Below is a small trained network, with its code and all its weights. Each question gives an input and a class and asks what happens when units are switched off, that is, made to give their printed mean instead of their output.

import numpy as np


def w(rows, s, z=0):
    codes = np.array(rows[::2]) - 128.0
    scale = np.full(codes.shape[1], s)
    scale[-1] = z or s
    return codes * scale


def f(y):
    return y / 2 * (1 + np.tanh(0.7978845608 * (y + 0.044715 * y**3)))


def log_softmax(a):
    a = a - a.max(-1, keepdims=True)
    return a - np.log(np.exp(a).sum(-1, keepdims=True))


def net(x, mask):
    res = np.array(x, float).reshape(1, 6) / 4 @ E
    y = f(res @ A[0][:, :-1].T + A[0][:, -1])
    res = res + np.where(mask, y, B[0][:, -1]) @ B[0][:, :-1]
    return log_softmax(res[-1] @ U[:, :-1].T + U[:, -1])


A, B = {}, {}
E = w([
[38,85,184,131,87,98,31,194],'x0',
[98,105,112,8,94,243,123,67],'x1',
[99,206,100,127,19,145,172,190],'x2',
[129,130,131,128,128,130,127,128],'x3',
[126,127,125,124,131,126,129,131],'x4',
[132,125,130,130,125,129,130,129],'x5',
],0.011)
A[0] = w([
[74,179,108,107,28,171,135,188,11],'n0',
[140,111,170,194,169,50,112,171,83],'n1',
[107,64,154,100,143,139,88,110,120],'n2',
[132,158,103,140,122,121,133,133,114],'n3',
[156,106,139,158,187,95,108,111,142],'n4',
[195,126,108,112,163,154,160,59,110],'n5',
[181,86,160,159,254,82,118,46,61],'n6',
[162,161,105,153,103,113,166,138,115],'n7',
[132,146,124,142,125,126,147,137,106],'n8',
[145,123,125,166,148,71,109,164,182],'n9',
[57,116,178,151,59,89,57,208,26],'n10',
[190,124,102,104,176,165,184,50,61],'n11',
[98,73,165,78,129,160,60,120,101],'n12',
[116,132,146,140,130,130,133,110,127],'n13',
[104,139,83,43,67,210,154,71,34],'n14',
[131,104,142,144,162,97,112,160,70],'n15',
[130,142,136,127,135,133,121,129,128],'n16',
[181,197,84,160,130,124,195,164,138],'n17',
[140,132,133,124,124,124,118,125,122],'n18',
[123,136,122,93,96,188,144,76,145],'n19',
[142,120,167,200,174,59,95,172,73],'n20',
[71,78,157,93,117,157,67,106,99],'n21',
[111,84,154,106,143,147,96,122,104],'n22',
[136,109,146,156,147,81,111,142,86],'n23',
[79,104,178,132,81,86,77,188,146],'n24',
[147,188,105,140,116,118,163,148,127],'n25',
[96,77,161,94,148,139,91,108,118],'n26',
[149,206,111,168,126,91,170,158,128],'n27',
[139,170,99,144,128,107,157,165,107],'n28',
],0.0086,0.012)
B[0] = w([
[33,86,32,14,199,226,72,211,189],'n0',
[86,96,86,80,155,174,97,162,215],'n1',
[145,59,129,156,84,121,67,96,179],'n2',
[141,126,140,135,122,111,131,106,135],'n3',
[113,134,113,108,162,136,136,153,190],'n4',
[78,112,94,81,174,170,107,183,216],'n5',
[141,227,173,133,205,80,222,183,212],'n6',
[162,122,161,153,98,93,126,110,165],'n7',
[135,122,138,145,124,119,127,118,127],'n8',
[132,155,140,127,146,120,166,137,231],'n9',
[170,254,190,153,228,65,242,164,226],'n10',
[67,63,69,71,138,187,78,170,214],'n11',
[148,85,130,160,81,114,95,91,191],'n12',
[130,131,130,121,127,129,119,129,127],'n13',
[162,225,180,144,226,64,231,180,242],'n14',
[127,109,118,112,127,148,112,118,144],'n15',
[127,132,126,123,123,131,129,126,128],'n16',
[177,132,200,181,87,64,128,71,220],'n17',
[119,123,129,123,122,127,134,124,124],'n18',
[108,123,120,110,168,136,128,169,234],'n19',
[70,87,78,75,144,184,77,160,212],'n20',
[171,77,139,163,83,106,85,86,189],'n21',
[151,73,139,158,95,116,78,101,154],'n22',
[119,116,105,113,140,150,118,127,157],'n23',
[93,116,90,79,172,176,114,166,255],'n24',
[161,125,188,170,95,77,130,89,177],'n25',
[145,59,136,152,81,114,64,86,178],'n26',
[166,121,177,178,83,78,122,75,201],'n27',
[162,126,157,156,102,106,128,91,157],'n28',
],0.0086,0.0096)
U = w([
[143,208,156,141,146,98,204,140,179],'0',
[101,78,78,92,137,178,74,140,156],'1',
[165,94,154,186,8,101,92,56,2],'2',
],0.016,0.0018)

Each question gives the input, the list of numbers given to net, and the class t.
The units are the neurons (one row each of A and B). Each row of codes is followed by its name. A weight is (code - 128) times the scale printed after its matrix; where a second scale follows, it is the last column's (A, B and U).
mask holds one flag per neuron, in row order. A switched-off neuron (its flag False) gives its mean, the last column of its row in B, instead of its output. The means were averaged over made-up inputs and are rounded, as every weight is.
A unit's drop is (log p(t) with every unit on - log p(t) with that unit switched off) / (log p(t) with every unit on - log p(t) with every unit switched off).
The circuit of an input: a set's keep is (log p(t) with only the set's units on - log p(t) with every unit switched off) / (log p(t) with every unit on - log p(t) with every unit switched off). Starting from the 12 units with the biggest drops (on a tie, the unit counted first), units are removed one at a time, each time the one whose removal leaves the highest keep (on an exact tie, the one counted first), for as long as the keep stays at least 0.8.
units of the circuit, in order: the units of the circuit, biggest drop first
unit that matters most: the unit with the biggest drop
k most important neurons: the k neurons with the biggest drops, biggest first
drop when u is switched off: that unit's drop, to one decimal
input [5,-7,-8,7,6,0], class 1: unit that matters most	n20
input [1,-8,0,-3,-6,-1], class 1: 3 most important neurons	n20, n1, n14
input [-8,2,-5,-3,-5,-8], class 1: 2 most important neurons	n11, n5
input [-3,7,1,-6,0,2], class 0: 2 most important neurons	n14, n0
input [4,-7,-1,1,-4,-5], class 1: 2 most important neurons	n20, n1
input [3,1,8,8,2,5], class 1: 2 most important neurons	n0, n6
input [3,-7,-2,2,-6,1], class 1: 3 most important neurons	n20, n1, n14
input [7,-8,-8,-4,-4,-7], class 1: 2 most important neurons	n20, n1
input [-6,3,-2,1,3,-7], class 1: 2 most important neurons	n11, n10
input [-3,-2,2,-7,8,-4], class 2: drop when n14 is switched off	0.1
input [-3,7,5,1,5,7], class 0: drop when n14 is switched off	8.0
input [3,-6,-7,-1,7,6], class 1: drop when n20 is switched off	0.5
input [1,2,-7,6,2,1], class 2: drop when n24 is switched off	0.1
input [-1,8,6,7,-8,-1], class 0: units of the circuit, in order	n14
